Below are the code and all the weights of a small trained network. Each question names an input and a class and asks about switching units off, where a switched-off unit gives its printed mean instead of its output.

import numpy as np


def w(rows, s, z=0):
    codes = np.array(rows[::2]) - 128.0
    scale = np.full(codes.shape[1], s)
    scale[-1] = z or s
    return codes * scale


def f(y):
    return y / 2 * (1 + np.tanh(0.7978845608 * (y + 0.044715 * y**3)))


def log_softmax(a):
    a = a - a.max(-1, keepdims=True)
    return a - np.log(np.exp(a).sum(-1, keepdims=True))


def net(x, mask):
    res = np.array(x, float).reshape(1, 4) / 4 @ E
    y = f(res @ A[0][:, :-1].T + A[0][:, -1])
    res = res + np.where(mask, y, B[0][:, -1]) @ B[0][:, :-1]
    return log_softmax(res[-1] @ U[:, :-1].T + U[:, -1])


A, B = {}, {}
E = w([
[128,129,134],'x0',
[112,172,254],'x1',
[114,34,231],'x2',
[106,100,77],'x3',
],0.0084)
A[0] = w([
[170,94,132,57],'neuron 1',
[155,170,111,3],'neuron 2',
[88,177,73,24],'neuron 3',
[143,23,171,69],'neuron 4',
[118,172,101,27],'neuron 5',
[99,161,254,244],'neuron 6',
[147,30,181,31],'neuron 7',
],0.014,0.0046)
B[0] = w([
[177,156,103,126],'neuron 1',
[41,195,132,132],'neuron 2',
[125,139,175,161],'neuron 3',
[92,221,139,189],'neuron 4',
[108,205,251,139],'neuron 5',
[129,63,127,254],'neuron 6',
[1,168,176,182],'neuron 7',
],0.0097,0.011)
U = w([
[111,255,179,1],'0',
[161,87,122,209],'1',
[161,114,127,183],'2',
],0.0091,0.0052)

Each question gives the input, the list of numbers given to net, and the class t.
The units are the neurons (one row each of A and B). Each row of codes is followed by its name. A weight is (code - 128) times the scale printed after its matrix; where a second scale follows, it is the last column's (A, B and U).
mask holds one flag per neuron, in row order. A switched-off neuron (its flag False) gives its mean, the last column of its row in B, instead of its output. The means were averaged over made-up inputs and are rounded, as every weight is.
A unit's drop is (log p(t) with every unit on - log p(t) with that unit switched off) / (log p(t) with every unit on - log p(t) with every unit switched off).
The circuit of an input: a set's keep is (log p(t) with only the set's units on - log p(t) with every unit switched off) / (log p(t) with every unit on - log p(t) with every unit switched off). Starting from all 7 units, units are removed one at a time, each time the one whose removal leaves the highest keep (on an exact tie, the one counted first), for as long as the keep stays at least 0.8.
circuit, biggest first: the units of the circuit, biggest drop first
k most important neurons: the k neurons with the biggest drops, biggest first
drop when u is switched off: that unit's drop, to one decimal
input [-7,6,8,4], class 0: circuit, biggest first	[neuron 4]
input [3,7,-3,1], class 1: circuit, biggest first	[neuron 6; neuron 4]
input [0,-2,8,5], class 0: 2 most important neurons	[neuron 4; neuron 7]
input [1,-8,-8,5], class 0: 4 most important neurons	[neuron 5; neuron 6; neuron 3; neuron 2]
input [7,-5,-8,2], class 0: 2 most important neurons	[neuron 5; neuron 6]
input [-5,-3,6,1], class 0: 3 most important neurons	[neuron 4; neuron 7; neuron 6]
input [4,8,-1,-1], class 1: drop when neuron 6 is switched off	0.2
input [-2,1,8,-6], class 0: drop when neuron 7 is switched off	1.0
input [-1,5,0,1], class 1: drop when neuron 6 is switched off	0.1
input [2,3,7,6], class 0: drop when neuron 4 is switched off	0.7
